Below is a small trained network, with its code and all its weights. Each question gives an input and a target symbol and asks what happens when units are switched off, that is, made to give their printed mean instead of their output.

import numpy as np


def w(rows, s, z=0):
    codes = np.array(rows[::2]) - 128.0
    scale = np.full(codes.shape[1], s)
    scale[-1] = z or s
    return codes * scale


def f(y):
    return y / 2 * (1 + np.tanh(0.7978845608 * (y + 0.044715 * y**3)))


def softmax(a):
    e = np.exp(a - a.max(-1, keepdims=True))
    return e / e.sum(-1, keepdims=True)


def log_softmax(a):
    a = a - a.max(-1, keepdims=True)
    return a - np.log(np.exp(a).sum(-1, keepdims=True))


def net(x, mask):
    ids = ['αβδζηθμπτφ'.index(c) for c in x.split()]
    T = len(ids)
    res = E[ids] + P[:T]
    r = res
    for j in range(3):
        rows = slice(3 * j, 3 * j + 3)
        q, k, v = (r @ M[0][rows].T for M in (Q, K, V))
        z = softmax(np.where(np.tri(T) > 0, q @ k.T / 3**0.5, -1e9)) @ v
        o = O[0][rows]
        res = res + np.where(mask[j], z, o[:, -1]) @ o[:, :-1]
    y = f(res @ A[0][:, :-1].T + A[0][:, -1])
    res = res + np.where(mask[3:15], y, B[0][:, -1]) @ B[0][:, :-1]
    return log_softmax(res[-1] @ U[:, :-1].T + U[:, -1])


Q, K, V, O, A, B = {}, {}, {}, {}, {}, {}
E = w([
[133,163,80,129,151,161,35,109,54,94],'α',
[59,200,106,163,107,108,146,153,76,42],'β',
[233,142,75,180,116,103,199,165,129,126],'δ',
[113,181,111,136,118,75,78,53,118,148],'ζ',
[188,186,96,179,75,135,172,127,162,132],'η',
[49,148,83,119,161,153,121,99,158,159],'θ',
[134,112,78,146,203,124,163,132,149,127],'μ',
[96,147,37,134,39,149,115,119,131,187],'π',
[105,129,142,154,110,95,107,34,111,123],'τ',
[103,135,57,97,98,6,166,101,145,24],'φ',
],0.012)
P = w([
[142,122,213,223,132,63,26,228,255,179],'0',
[129,85,139,189,163,102,105,154,192,150],'1',
[147,108,123,154,180,130,149,124,166,139],'2',
[164,124,142,103,180,144,176,130,130,137],'3',
[167,148,156,43,189,140,209,143,90,141],'4',
[153,152,163,21,182,114,238,154,31,176],'5',
],0.0063)
Q[0] = w([
[119,124,130,87,105,55,168,96,178,109],'H1',
[138,93,137,113,112,143,110,140,161,128],'H1',
[144,121,123,159,126,96,58,98,134,80],'H1',
[156,152,162,169,114,158,107,134,161,127],'H2',
[95,169,190,109,68,118,63,101,118,85],'H2',
[142,128,143,138,119,107,194,161,192,112],'H2',
[179,97,121,181,239,100,185,126,172,186],'H3',
[140,131,104,169,27,122,137,80,182,202],'H3',
[253,141,170,196,82,89,146,164,93,100],'H3',
],0.029)
K[0] = w([
[108,123,113,149,118,83,176,94,162,141],'H1',
[85,143,160,149,119,106,137,169,107,117],'H1',
[138,95,152,137,123,97,82,158,167,147],'H1',
[159,128,178,123,132,105,71,176,157,137],'H2',
[66,150,142,186,114,101,64,105,148,113],'H2',
[133,72,121,132,82,105,177,162,141,132],'H2',
[148,102,160,216,225,104,111,196,187,91],'H3',
[122,158,127,164,28,145,95,166,168,131],'H3',
[254,144,138,160,99,105,194,158,100,125],'H3',
],0.031)
V[0] = w([
[137,92,121,25,203,200,237,153,91,164],'H1',
[50,242,148,19,150,109,65,65,132,161],'H1',
[211,176,110,92,39,102,189,41,94,163],'H1',
[105,102,246,126,126,109,165,37,31,110],'H2',
[149,168,148,126,160,164,199,89,170,251],'H2',
[41,167,160,174,109,205,91,127,76,143],'H2',
[85,108,192,142,109,106,160,133,228,46],'H3',
[179,152,59,121,68,150,87,173,208,135],'H3',
[111,25,134,192,108,145,21,101,163,100],'H3',
],0.014)
O[0] = w([
[216,136,34,154,112,72,111,40,64,158,36],'H1',
[143,120,198,201,210,114,129,77,161,11,98],'H1',
[100,187,106,56,172,2,107,146,176,159,36],'H1',
[185,92,142,10,73,130,121,135,137,88,2],'H2',
[122,101,162,101,178,216,211,165,117,160,107],'H2',
[209,151,92,83,158,72,123,140,92,199,88],'H2',
[107,184,81,63,132,90,169,29,157,108,175],'H3',
[122,56,114,140,139,69,126,78,54,148,142],'H3',
[248,166,113,90,117,51,138,116,98,132,72],'H3',
],0.0087,0.0065)
A[0] = w([
[79,182,192,83,66,232,176,141,77,115,110],'N1',
[93,100,136,105,73,178,162,198,150,155,159],'N2',
[111,102,128,145,168,162,111,170,196,108,93],'N3',
[154,174,180,65,109,170,46,41,157,139,119],'N4',
[179,75,201,64,91,109,85,51,75,203,109],'N5',
[167,122,85,73,132,141,190,111,143,183,108],'N6',
[218,178,143,167,98,54,101,134,86,108,103],'N7',
[104,58,187,26,139,137,97,84,118,179,1],'N8',
[251,52,93,99,118,124,117,56,118,152,55],'N9',
[182,75,236,52,125,107,129,119,102,124,68],'N10',
[208,113,90,138,124,120,184,63,68,114,98],'N11',
[119,59,166,137,89,239,117,138,207,184,117],'N12',
],0.012,0.0052)
B[0] = w([
[166,153,105,194,135,72,135,203,106,101,255],'N1',
[156,130,137,124,157,192,112,87,109,95,237],'N2',
[163,107,133,114,95,140,114,101,61,193,222],'N3',
[161,193,143,185,93,39,150,118,159,99,135],'N4',
[3,127,146,149,185,160,103,151,57,61,138],'N5',
[195,136,203,138,101,182,118,86,159,101,151],'N6',
[142,15,81,117,115,116,164,124,164,104,152],'N7',
[197,69,169,13,48,96,153,142,98,152,130],'N8',
[160,155,153,196,127,67,46,180,150,241,151],'N9',
[115,167,18,116,161,233,97,112,175,172,138],'N10',
[116,158,92,70,103,172,172,113,132,60,172],'N11',
[91,124,134,85,131,72,144,105,180,169,252],'N12',
],0.015,0.014)
U = w([
[194,74,137,152,144,110,102,163,164,116,73],'α',
[116,158,147,153,110,47,92,73,163,109,134],'β',
[175,130,202,86,132,110,143,162,96,120,78],'δ',
[134,147,131,164,190,104,153,127,145,255,252],'ζ',
[166,138,83,75,39,95,175,141,31,157,80],'η',
[172,141,180,132,199,199,218,99,137,50,121],'θ',
[179,182,161,193,110,141,112,197,40,105,126],'μ',
[135,151,128,72,159,128,121,185,116,133,86],'π',
[214,187,119,127,88,135,107,122,162,170,71],'τ',
[193,147,160,59,129,58,192,215,142,128,105],'φ',
],0.0047,0.004)

Each question gives the input, a string of symbols that net reads in full, and the target symbol t.
The units are the heads (3 rows each of Q, K, V and O) and the neurons (one row each of A and B). Each row of codes is followed by its name. A weight is (code - 128) times the scale printed after its matrix; where a second scale follows, it is the last column's (O, A, B and U).
mask holds one flag per unit, heads first, then neurons. A switched-off unit (its flag False) gives its mean, the last column of its rows in O or B, instead of its output. The means were averaged over made-up inputs and are rounded, as every weight is.
A unit's drop is (log p(t) with every unit on - log p(t) with that unit switched off) / (log p(t) with every unit on - log p(t) with every unit switched off).
The circuit of an input: a set's keep is (log p(t) with only the set's units on - log p(t) with every unit switched off) / (log p(t) with every unit on - log p(t) with every unit switched off). Starting from the 12 units with the biggest drops (on a tie, the unit counted first), units are removed one at a time, each time the one whose removal leaves the highest keep (on an exact tie, the one counted first), for as long as the keep stays at least 0.8.
units of the circuit, in order: the units of the circuit, biggest drop first
unit that matters most: the unit with the biggest drop
k most important neurons: the k neurons with the biggest drops, biggest first
heads that matter: for each layer, one digit per head in row order, 1 if its drop is at least 0.15 and else 0, layers parted by /
input β δ β τ, target β: most important neuron -> N5
input φ μ β δ β, target τ: units of the circuit, in order -> H1, N6
input β τ β β τ η, target ζ: units of the circuit, in order -> H3, N12
input θ β δ ζ, target θ: units of the circuit, in order -> H3, N11, N5, H2
input φ δ τ δ, target θ: 3 most important neurons -> N2, N6, N3
input μ θ θ δ τ, target θ: 3 most important neurons -> N11, N6, N1
input φ β π τ φ, target μ: heads that matter -> 100
input π μ δ η μ μ, target τ: 4 most important neurons -> N9, N6, N11, N1
input β θ π θ θ, target τ: heads that matter -> 111
input φ φ φ τ, target φ: heads that matter -> 100
input β α β, target α: heads that matter -> 011
input ζ π β φ μ π, target μ: units of the circuit, in order -> H3, N12
input δ α θ θ, target θ: heads that matter -> 100
input π τ θ τ, target π: heads that matter -> 011
input β θ μ β θ ζ, target μ: unit that matters most -> N9
input β φ φ φ β, target β: heads that matter -> 110
input μ β β τ, target μ: heads that matter -> 111
input β β μ β δ μ, target θ: units of the circuit, in order -> H1, N6, N11, N3
input φ θ β τ, target φ: heads that matter -> 101
input μ β μ τ, target μ: units of the circuit, in order -> N5, N12, H2
input τ β φ, target β: heads that matter -> 011
input η τ β φ μ δ, target ζ: heads that matter -> 011
